Below is a small trained network, with its code and all its weights. Each question gives an input and a class and asks what happens when units are switched off, that is, made to give their printed mean instead of their output.

import numpy as np


def w(rows, s, z=0):
    codes = np.array(rows[::2]) - 128.0
    scale = np.full(codes.shape[1], s)
    scale[-1] = z or s
    return codes * scale


def f(y):
    return np.maximum(y, 0)


def log_softmax(a):
    a = a - a.max(-1, keepdims=True)
    return a - np.log(np.exp(a).sum(-1, keepdims=True))


def net(x, mask):
    res = np.array(x, float).reshape(1, 8) / 4 @ E
    y = f(res @ A[0][:, :-1].T + A[0][:, -1])
    res = res + np.where(mask, y, B[0][:, -1]) @ B[0][:, :-1]
    return log_softmax(res[-1] @ U[:, :-1].T + U[:, -1])


A, B = {}, {}
E = w([
[138,135,133,98,132,105],'x0',
[206,221,205,177,122,137],'x1',
[126,134,128,120,130,125],'x2',
[126,122,129,142,122,139],'x3',
[124,138,124,122,135,124],'x4',
[119,126,124,145,126,142],'x5',
[166,101,103,57,173,248],'x6',
[115,93,221,144,223,110],'x7',
],0.014)
A[0] = w([
[202,172,125,110,104,193,223],'n1',
[206,229,192,153,104,158,181],'n2',
[134,161,169,160,189,125,135],'n3',
[105,80,206,147,243,112,156],'n4',
[132,112,223,146,209,137,142],'n5',
[109,132,61,119,100,155,190],'n6',
[55,148,152,177,78,40,254],'n7',
[123,79,114,86,160,177,147],'n8',
[129,191,130,201,99,78,147],'n9',
[134,113,81,155,75,85,208],'n10',
[94,50,135,115,98,108,189],'n11',
[79,118,126,126,146,84,149],'n12',
[10,63,98,88,156,136,232],'n13',
[80,90,93,94,62,129,245],'n14',
],0.013,0.0078)
B[0] = w([
[87,166,92,101,86,203,208],'n1',
[160,192,151,150,87,170,244],'n2',
[191,101,177,153,127,163,186],'n3',
[146,80,158,184,249,157,229],'n4',
[171,103,137,181,177,166,217],'n5',
[133,154,82,63,93,100,189],'n6',
[132,124,161,227,110,48,250],'n7',
[95,85,128,28,154,164,191],'n8',
[164,162,210,143,84,98,212],'n9',
[107,191,154,121,99,42,191],'n10',
[85,116,101,142,177,102,183],'n11',
[84,101,129,207,164,67,167],'n12',
[97,70,144,87,144,83,233],'n13',
[69,144,61,87,94,63,206],'n14',
],0.011,0.021)
U = w([
[87,164,81,155,116,25,155],'0',
[101,102,94,35,80,132,87],'1',
[75,37,158,203,174,66,119],'2',
[93,31,135,96,208,167,142],'3',
[138,201,185,140,48,102,208],'4',
[124,202,85,121,89,232,250],'5',
[200,130,176,222,149,125,12],'6',
[174,122,145,145,180,255,55],'7',
],0.0097,0.0025)

Each question gives the input, the list of numbers given to net, and the class t.
The units are the neurons (one row each of A and B). Each row of codes is followed by its name. A weight is (code - 128) times the scale printed after its matrix; where a second scale follows, it is the last column's (A, B and U).
mask holds one flag per neuron, in row order. A switched-off neuron (its flag False) gives its mean, the last column of its row in B, instead of its output. The means were averaged over made-up inputs and are rounded, as every weight is.
A unit's drop is (log p(t) with every unit on - log p(t) with that unit switched off) / (log p(t) with every unit on - log p(t) with every unit switched off).
The circuit of an input: a set's keep is (log p(t) with only the set's units on - log p(t) with every unit switched off) / (log p(t) with every unit on - log p(t) with every unit switched off). Starting from the 12 units with the biggest drops (on a tie, the unit counted first), units are removed one at a time, each time the one whose removal leaves the highest keep (on an exact tie, the one counted first), for as long as the keep stays at least 0.8.
units of the circuit, in order: the units of the circuit, biggest drop first
unit that matters most: the unit with the biggest drop
top k neurons: the k neurons with the biggest drops, biggest first
drop when u is switched off: that unit's drop, to one decimal
input [-6,-6,4,5,-7,5,-8,0], class 0: units of the circuit, in order => [n4]
input [4,2,-1,-8,3,7,-1,-1], class 4: top 2 neurons => [n4; n5]
input [2,1,-2,8,7,-5,1,-2], class 5: units of the circuit, in order => [n7; n13]
input [5,-2,8,5,5,-7,0,0], class 0: top 2 neurons => [n4; n5]
input [-1,4,5,7,1,5,-7,1], class 6: top 2 neurons => [n7; n14]
input [-7,-5,5,8,-1,5,-5,0], class 0: top 2 neurons => [n4; n14]
input [4,1,2,-8,-1,6,4,-4], class 5: top 2 neurons => [n13; n1]
input [4,5,5,3,0,-6,7,0], class 5: top 2 neurons => [n1; n4]
input [-5,-8,-5,-2,-3,-8,1,6], class 3: top 2 neurons => [n7; n8]
input [-1,7,0,-3,-7,-3,0,0], class 4: top 3 neurons => [n4; n9; n2]
input [8,1,-2,-2,1,4,-7,-6], class 4: top 2 neurons => [n9; n13]
input [-1,-1,-2,4,-7,-6,4,0], class 1: top 2 neurons => [n4; n5]
input [8,1,7,-2,0,-1,8,-3], class 5: top 2 neurons => [n1; n13]
input [-4,2,2,-1,-2,7,-6,-5], class 4: units of the circuit, in order => [n9]
input [8,-4,0,-7,5,-3,2,3], class 3: drop when n7 is switched off => 0.5
input [-8,3,0,8,5,0,-7,-2], class 4: drop when n4 is switched off => 0.2
input [-1,4,0,2,2,4,2,2], class 7: drop when n7 is switched off => 0.2
input [3,1,-3,8,1,-4,-5,3], class 6: drop when n7 is switched off => 0.0
input [-8,1,-4,3,-6,-2,8,6], class 7: top 2 neurons => [n5; n14]
input [0,0,4,5,-3,-7,4,2], class 3: unit that matters most => n2
